Group and class of each row
[ -9  -1  -5   3   3   5  -1  -9  -4   3  -3  11  -6  -1   5  -3  -9 -29
  -5  -2   0   5  -1  17  12   7  14  -1  -1  -3  -1  -1   1] | D:V
[ -5  23   1   3  -5   2  -1   0   0  -6   1  14 -10  -1   0  -1 -14  -7
   1   4  -1  -2  -5  -8  -8   1 -19   3   3  -2   0  -4   1] | Q:X
[ -6  -3  -2   9  -8   9  -1  -6  -4 -11  -2  12 -14   1   2  -5 -22 -21
   0   2  -2  -6  -5   1   0   3 -12   0   5  -5   0  -3   1] | Q:G
[ -4  -1  -8   2   3   2   1  -1  -3   4  -2   9  -5  -1   3  -9  -9 -25
  -2   1   2   2   2  10   7   8  16  -3   3  -2   7   1   0] | D:S
[-10  -4  -4   1   9   6  -1   0  -5   1  -2  12  -6   0   2  -8 -13 -28
  -3   0   1   2   3  11  14  10   6  -3   2  -4  -1  -1  -2] | D:L
[ -1   0  -3   0  -2   0   0   0   1   6  -3   1   1  -2   0   0   2 -10
  -1  -3   2   1   2   8   2   0  13  -1   0   1  -1   1  -3] | D:S
[ -6  -1  -1   4   6   1   0  -1  -3   0  -5   5  -4  -1   1  -8  -2 -16
  -1   4   0   1   2   7  24   6  12   2   0  -4  -9   1  -4] | D:V
[ -9  -3  -2   6   9   5   0  -1 -11  -2  -2  21  -9   3   8  -5 -19 -41
  -1   0   0  -4   1  16  19  11   0  -4   1  -4   7  -6  -2] | D:L
[ -4   4   3   0  -6  11  -1  -5   2   3   1  -7   0  -2  -4  -2  -3  17
   2   1   3   2  -1  -6 -16  -3   3   2   3   1  -1   2   2] | Q:U
[-16  -4  -6   7  12   6   1  -2  -5   0  -3  15  -6  -2   7  -8 -18 -39
  -1   1  -1   1   5  14  19  13  13  -2   3  -8   4   2   1] | D:L
[-3  2  0  0  4  3  0  7 -1 10 -2 -1 -3 -3  5  2  3 -8 -2  0  2  1  1 13
  7  4 16 -1 -1 -1  0  0  1] | D:S
[ -3  -2  -4   7   2   5  -1   0  -2  -1  -2   4  -4   1   4  -5  -6 -18
  -5   0   0  -1   1  13   6   3   8  -3   1  -1   0  -3   1] | D:S
[-8  6 -2 -2  7 -1  1  1 -2  1 -2  5 -1  2  0 -7  0 -9  3  1  2  3  6  6
  7  7 12  1  3 -2  3 -1  0] | D:L
[ -1   4  -4   3  -9   2  -2  -4   5  -7   2  -4  -4  -3   4  -1  -9   2
   0   1   0  -3   1 -10 -16  -2  -7   3   4   2   0   5   5] | Q:U
[ -9   1  -5   1   7   3   1   0  -2   8  -3   4  -6   0   3  -4  -6 -21
  -3   1   1   6   2  12   4   7  19   1   3   0   1   2  -4] | D:L
[ -4   3  -4   2  -8   7 -10  -3  -8  -7   0   4  -6   2   2  -6 -15  -5
   1   1  10  -1   1  -6 -13   0 -10   3   4  -1  -3  -2  -3] | Q:G
[ -7   3  -4   4 -11   6  -3  -2   2  -9  -3   4  -6   0  -1  -4 -12  -5
   1   3  -1  -3  -6  -8 -13   4 -16   3   0  -2   2   1  -2] | Q:G
[ -2 -25  -2   6 -11   6  -5  -1   0  -7  -1   8  -4  -1   0  -4 -16  -6
   1   2   3  -6  -5  -3 -10   2 -18   2   2   0   2  -3   3] | Q:X
[ -6  -1  -9   0   7   4  -9   1  -3   6  -5   9  -2  -1   4  -4  -5 -22
  -3   1   0   2   4  13  10  14  10   2   6   0   1   0  -1] | D:S
[ -7  -3  -3   3 -11   7  -1  -4  -5 -14  -3  17 -11   1   6  -5 -25 -34
  -1   2   0 -12 -11   2  -3   6 -28   1  -3  -1   2  -7  10] | Q:G
[ -6  -3  -6   2   7   4  -1  -3  -6   1  -3   9  -4  -3   4  -3  -9 -22
  -4   1   6  -2   4  12   9  12   7   0   3  -1   1   0  -1] | D:L
[ -9  -2  -3  -1   7  -5  -4  -1  -4   4   0   9  -3   0   2  -4  -6 -23
  -2   0   2   2   6  10   9   9  12   0   0   0   0   0  -1] | D:L
[ 0  0 -5  2 -2 -2 -5  1 -5  3  0 -2  3 -3  1 -1  5 -2  0 -1 -6  2 -1 10
  1  3 12  1  1 -2  1  0  2] | D:S
[ -9  -1  -6   7   7   8  -5  -1  -5   2  -3  12  -5   3   6  -7 -11 -31
  -2   0   0   0  -2  12  11   9   9  -3   0   1   1  -3   1] | D:L
[ -5  -1  -5   7  -3   5  -1  -4  -5  -8   0   8  -6   2   3  -5 -15 -12
  -4  -9  -5  -5  -3  -3  -5   3 -11  -1  16  -3   1  -1  -2] | Q:U
[ -6  -3  -4   4   6   3  -1  -2  -4   5  -3  11  -9   0  10  -4 -10 -35
  -1   2   1  -2   3  15  12   8   9   0   2  -6   1   1   3] | D:S
[ -7   3  -6   2  -8   5   2  -3   2  -5  -2   5  -4   1   0  -3 -14  -6
   3   2  -1  -5  -1  -8 -13   3  -8   2   3  -1  -3   0   2] | Q:G
[ -5  10  -8   6  -8   2   0  -8  -3  -9   0  11  -6   0   4  -5 -21 -11
   0   3  -2  -3  -9  -9  -8   2 -16  -3   1  -3   2  -3   1] | Q:U
[ -9   1  -5  11   5  -2  -1  -1  -5   4 -11   5  -9   1   7  -5  -8 -23
  -4   1  -3   2   0   8  10   6  15   1   1  -1   1   3   1] | D:V
[-21  -4  -5   5  14   5   0  -3  -7  -3   0  20  -5   1   6 -12 -20 -41
  -1   4  -1   1   5  18  21  15  17  -3   0  -5   2   2  -4] | D:L
[  2   5  -1   2  -3  -5  -5   5   5  11  -1 -16   5  -2  -4   0  15  24
   0  -1  11   6  10  -2 -10  -3  29   0   1   5   2   3  -4] | D:V
[-11  -3  -5   4  -1   5  -2  -2  -6  -1  -3  15  -9   1   6  -3 -16 -35
   1   0  -2   0   2  11   9   7   6   0  -2  -3   0   4   0] | D:S
[-14  -1  -6   7  11   4   3  -1  -5   5   0  11  -5   0   5 -10 -10 -29
  -1   0   2   2   6  12  13  12  15  -1  -1 -20   3   0  -5] | D:L
[ -8   0  -4   3  -7   9   0  -5  -4  -7   0  10  -7   1   2  -4 -20 -17
  -1   2  -1  -3  -4  -5  -8   2 -14   1   3  -5  -2   3   2] | Q:G
[  2  -3  -4   7  -4   8   0  -2  -4  -7   7  15 -11   3   2  -6 -22 -26
   3   2  -3  -7  -2   0   3   7 -15   3   4  -1   1  -5   2] | Q:G
[-15   2  -4  13   4   6  -1  -6  -7 -11   1  19 -17   1   4  -8 -26 -38
  -4   3   1  -6  -7   7   3   7 -14   0   1  -4   0  -3   2] | Q:U
[ -6   2  -3   4  -7   6  -1  -6  -2  -5  -1   8  -8   4   1  -6 -18 -14
  -1   3   2  -3  -4  -6  -5   3  -7   0   1  -1   1  -5   1] | Q:G
[ -3  -1  -2   1   2   1  -3  -1  -3   5  -4   1  -4  -1   1  -5   4 -14
  -1   0   3   2   2  10  10   2  20   1  -6   0  -3   3  -5] | D:S
[-11  -7  -5   3   7   9  -1   2  -3   4  -6  12  -5   0  11  -5 -15 -41
  -3   1   5   1   4  19  14  15   9  -1   1  -3   2  -1   1] | D:L

Group and class of each row
[ -7   0  -2  -1   2  -4  -5  -1  -7  -3  -3  -3  -9 -11   0 -12 -17  -5
  -5  11 -10  -4   9  -3  -2 -23  -4   8   1  13   8  -1  17] | <81>:J631
[-15   1   4  -4   2 -14  -5  -9  -8  -2   0  -1  -9 -18   4  -6  -8 -10
   4  10  -4  -2   5  -3   2 -16  -4  12   7  12   2   0  17] | <81>:J621
[ -1   0  -1  -2  -4   0  -6  -1   1  -2   2  -2   0  -5   3  -4  -5  -1
   0   7  -2  -5   2   3   0 -19 -13  22   2   2   1   5  20] | <79>:J219
[ -3   4   1  -5  -8  -9   0  -1   4   4   3   1   0  -7   3  -6   2  -3
   3   4 -11  -7  14   0  -1 -22  -1   3   8   6   4  -1   2] | <81>:J621
[  0  -1   3  -8  -6   3  -4  -6 -12  -4   5  -4  -3  -8   2  -4 -15  -5
  -1  25 -25  -8  -3   0   0 -33 -17  10   7  16  -2   5  28] | <79>:J414
[  0  -2   3  -3  -3   6  -5  -4  -5  -6   2   3   0  -3   3  -3  -6   2
   0  12  -2  -5  -4   4  -3 -29  -8   4   1   1   1   8  35] | <79>:J414
